Below is a small trained network, with its code and all its weights. Each question gives an input and a class and asks what happens when units are switched off, that is, made to give their printed mean instead of their output.

import numpy as np


def w(rows, s, z=0):
    codes = np.array(rows[::2]) - 128.0
    scale = np.full(codes.shape[1], s)
    scale[-1] = z or s
    return codes * scale


def norm(h):
    return h / np.sqrt((h * h).mean(-1, keepdims=True) + 1e-5)


def f(y):
    return y / 2 * (1 + np.tanh(0.7978845608 * (y + 0.044715 * y**3)))


def log_softmax(a):
    a = a - a.max(-1, keepdims=True)
    return a - np.log(np.exp(a).sum(-1, keepdims=True))


def net(x, mask):
    res = np.array(x, float).reshape(1, 8) / 4 @ E
    u = 0
    for l in range(3):
        y = f(norm(res) @ A[l][:, :-1].T + A[l][:, -1])
        res = res + np.where(mask[u : u + 5], y, B[l][:, -1]) @ B[l][:, :-1]
        u += 5
    return log_softmax(norm(res)[-1] @ U[:, :-1].T + U[:, -1])


A, B = {}, {}
E = w([
[125,129,126,128,130,127,130,128,125,127,132],'x0',
[125,138,124,110,101,119,92,112,53,13,73],'x1',
[124,127,126,126,132,130,128,126,129,126,126],'x2',
[158,146,235,140,71,135,147,121,173,102,168],'x3',
[139,128,192,91,151,145,134,168,87,179,69],'x4',
[107,170,116,255,146,190,155,106,140,107,67],'x5',
[172,139,124,156,198,101,95,186,152,79,162],'x6',
[52,21,149,169,131,96,151,162,116,101,139],'x7',
],0.0087)
A[0] = w([
[135,158,253,144,90,137,153,105,144,95,189,74],'L0N0',
[138,122,230,86,196,157,135,190,100,167,26,34],'L0N1',
[179,155,162,179,211,64,81,197,99,113,164,63],'L0N2',
[110,6,173,187,100,73,130,144,126,135,109,3],'L0N3',
[95,157,178,203,200,197,123,61,147,103,88,98],'L0N4',
],0.0071,0.004)
B[0] = w([
[149,91,62,171,221,73,48,123,25,175,91,254],'L0N0',
[115,180,37,195,46,62,124,79,168,87,227,241],'L0N1',
[108,37,157,140,142,152,94,11,238,93,48,227],'L0N2',
[81,183,182,106,203,112,217,103,133,116,110,210],'L0N3',
[208,15,66,80,104,165,187,167,114,127,158,254],'L0N4',
],0.011,0.0035)
A[1] = w([
[189,172,160,55,155,222,95,113,136,134,134,3],'L1N0',
[149,71,179,19,128,104,98,84,143,133,130,51],'L1N1',
[82,96,171,114,34,145,169,31,43,211,98,123],'L1N2',
[119,153,173,254,90,209,136,164,131,123,56,97],'L1N3',
[100,142,162,107,86,140,113,113,87,24,94,130],'L1N4',
],0.007,0.0054)
B[1] = w([
[80,108,165,81,176,177,210,78,93,69,147,126],'L1N0',
[247,97,68,150,110,146,241,227,172,172,79,169],'L1N1',
[134,71,106,155,185,130,28,77,255,49,95,254],'L1N2',
[148,50,44,115,162,171,234,105,122,112,206,163],'L1N3',
[128,165,156,172,94,158,135,254,145,93,132,208],'L1N4',
],0.0085,0.0037)
A[2] = w([
[138,67,165,4,84,49,83,146,142,117,174,108],'L2N0',
[82,112,154,151,176,196,121,127,211,251,220,95],'L2N1',
[135,111,109,178,129,34,174,104,161,75,200,202],'L2N2',
[84,75,2,171,112,124,96,116,148,114,130,255],'L2N3',
[211,210,123,99,140,202,107,69,128,135,133,87],'L2N4',
],0.0075,0.0054)
B[2] = w([
[167,122,90,229,151,195,197,93,120,137,135,156],'L2N0',
[112,133,111,140,91,160,62,179,62,10,78,167],'L2N1',
[96,205,123,68,77,146,143,96,119,184,114,205],'L2N2',
[163,147,184,112,133,90,113,134,135,173,160,251],'L2N3',
[12,142,222,115,177,104,200,129,115,103,156,148],'L2N4',
],0.013)
U = w([
[187,77,58,131,128,195,223,102,134,157,173,116],'0',
[110,204,128,150,56,85,120,79,148,154,208,94],'1',
[31,134,194,87,196,135,205,113,124,127,118,130],'2',
[147,89,126,112,153,137,72,32,252,97,85,80],'3',
[136,142,110,130,62,164,75,201,81,63,88,87],'4',
[150,134,182,76,122,130,126,141,116,188,95,249],'5',
[146,137,128,111,196,91,86,123,58,222,99,104],'6',
],0.014,0.011)

Each question gives the input, the list of numbers given to net, and the class t.
The units are the neurons (one row each of A and B). Each row of codes is followed by its name. A weight is (code - 128) times the scale printed after its matrix; where a second scale follows, it is the last column's (A, B and U).
mask holds one flag per neuron, layer by layer. A switched-off neuron (its flag False) gives its mean, the last column of its row in B, instead of its output. The means were averaged over made-up inputs and are rounded, as every weight is.
A unit's drop is (log p(t) with every unit on - log p(t) with that unit switched off) / (log p(t) with every unit on - log p(t) with every unit switched off).
The circuit of an input: a set's keep is (log p(t) with only the set's units on - log p(t) with every unit switched off) / (log p(t) with every unit on - log p(t) with every unit switched off). Starting from the 12 units with the biggest drops (on a tie, the unit counted first), units are removed one at a time, each time the one whose removal leaves the highest keep (on an exact tie, the one counted first), for as long as the keep stays at least 0.8.
units of the circuit, in order: the units of the circuit, biggest drop first
unit that matters most: the unit with the biggest drop
top k neurons: the k neurons with the biggest drops, biggest first
top k neurons in layer l: the k neurons of layer l with the biggest drops, biggest first
input [-6,-6,5,0,3,4,0,-7], class 2: units of the circuit, in order -> [L2N4]
input [-1,-1,4,-7,-5,3,-8,6], class 3: top 2 neurons -> [L1N2 L0N1]
input [-7,1,-4,3,-7,-4,8,1], class 3: top 3 neurons in layer 0 -> [L0N2 L0N1 L0N4]
input [-1,-8,-6,-4,-1,3,-6,6], class 4: top 2 neurons -> [L2N1 L0N2]
input [-2,5,-2,6,-5,-4,7,-3], class 3: top 3 neurons -> [L0N2 L0N1 L2N3]
input [-2,2,6,4,-5,7,-7,6], class 0: top 4 neurons -> [L1N3 L0N4 L0N2 L0N1]
input [-3,-6,-2,2,5,5,-1,4], class 4: top 3 neurons in layer 2 -> [L2N1 L2N4 L2N0]
input [-1,4,5,-3,2,-4,0,0], class 0: top 3 neurons in layer 0 -> [L0N0 L0N2 L0N3]
input [-7,7,-6,-4,3,7,2,3], class 0: top 3 neurons -> [L1N3 L2N1 L0N0]
input [-2,-4,7,-6,0,-4,8,8], class 2: top 4 neurons -> [L0N3 L1N2 L0N0 L0N4]
input [1,-6,6,-6,8,-8,3,-8], class 0: units of the circuit, in order -> [L2N0 L0N0 L2N3]
input [3,-1,7,-5,-8,5,-4,5], class 1: top 2 neurons -> [L2N3 L0N0]
input [2,6,-7,8,-3,0,3,3], class 6: top 2 neurons -> [L0N0 L2N1]
input [1,-4,6,2,4,-8,0,-6], class 0: unit that matters most -> L2N0
input [-6,-4,-6,6,0,5,-6,-7], class 2: top 3 neurons -> [L2N4 L0N2 L0N1]
input [-3,-3,-8,8,-1,0,-5,7], class 6: top 2 neurons -> [L0N0 L2N4]
input [8,8,-7,4,5,6,3,-8], class 2: top 2 neurons -> [L2N4 L2N1]
input [4,-3,-2,3,0,2,-4,-4], class 2: top 2 neurons -> [L2N4 L0N2]
input [5,-3,-7,4,-1,-7,0,-7], class 0: top 2 neurons -> [L2N0 L2N3]
input [2,3,0,-3,-4,5,-3,-7], class 2: units of the circuit, in order -> [L2N4]
input [3,6,-8,-3,1,2,6,1], class 3: top 2 neurons -> [L0N2 L2N1]
input [-2,0,-3,4,-5,-5,-5,7], class 2: top 4 neurons in layer 0 -> [L0N3 L0N1 L0N4 L0N2]
input [3,-5,6,-4,-2,-3,0,-4], class 4: units of the circuit, in order -> [L2N1 L0N0]
input [-6,-7,8,3,-6,2,6,2], class 4: top 2 neurons -> [L2N1 L0N1]
input [-7,-8,3,6,1,4,-1,7], class 4: top 3 neurons in layer 2 -> [L2N1 L2N4 L2N3]
input [8,-4,1,7,-6,3,-4,4], class 5: top 3 neurons in layer 0 -> [L0N0 L0N1 L0N4]
input [2,-6,0,4,3,4,8,-1], class 3: units of the circuit, in order -> [L0N2]
input [-7,-1,6,-1,-7,7,1,1], class 0: top 2 neurons in layer 0 -> [L0N4 L0N1]
input [-6,5,-4,5,3,2,6,5], class 3: top 3 neurons in layer 2 -> [L2N4 L2N3 L2N1]
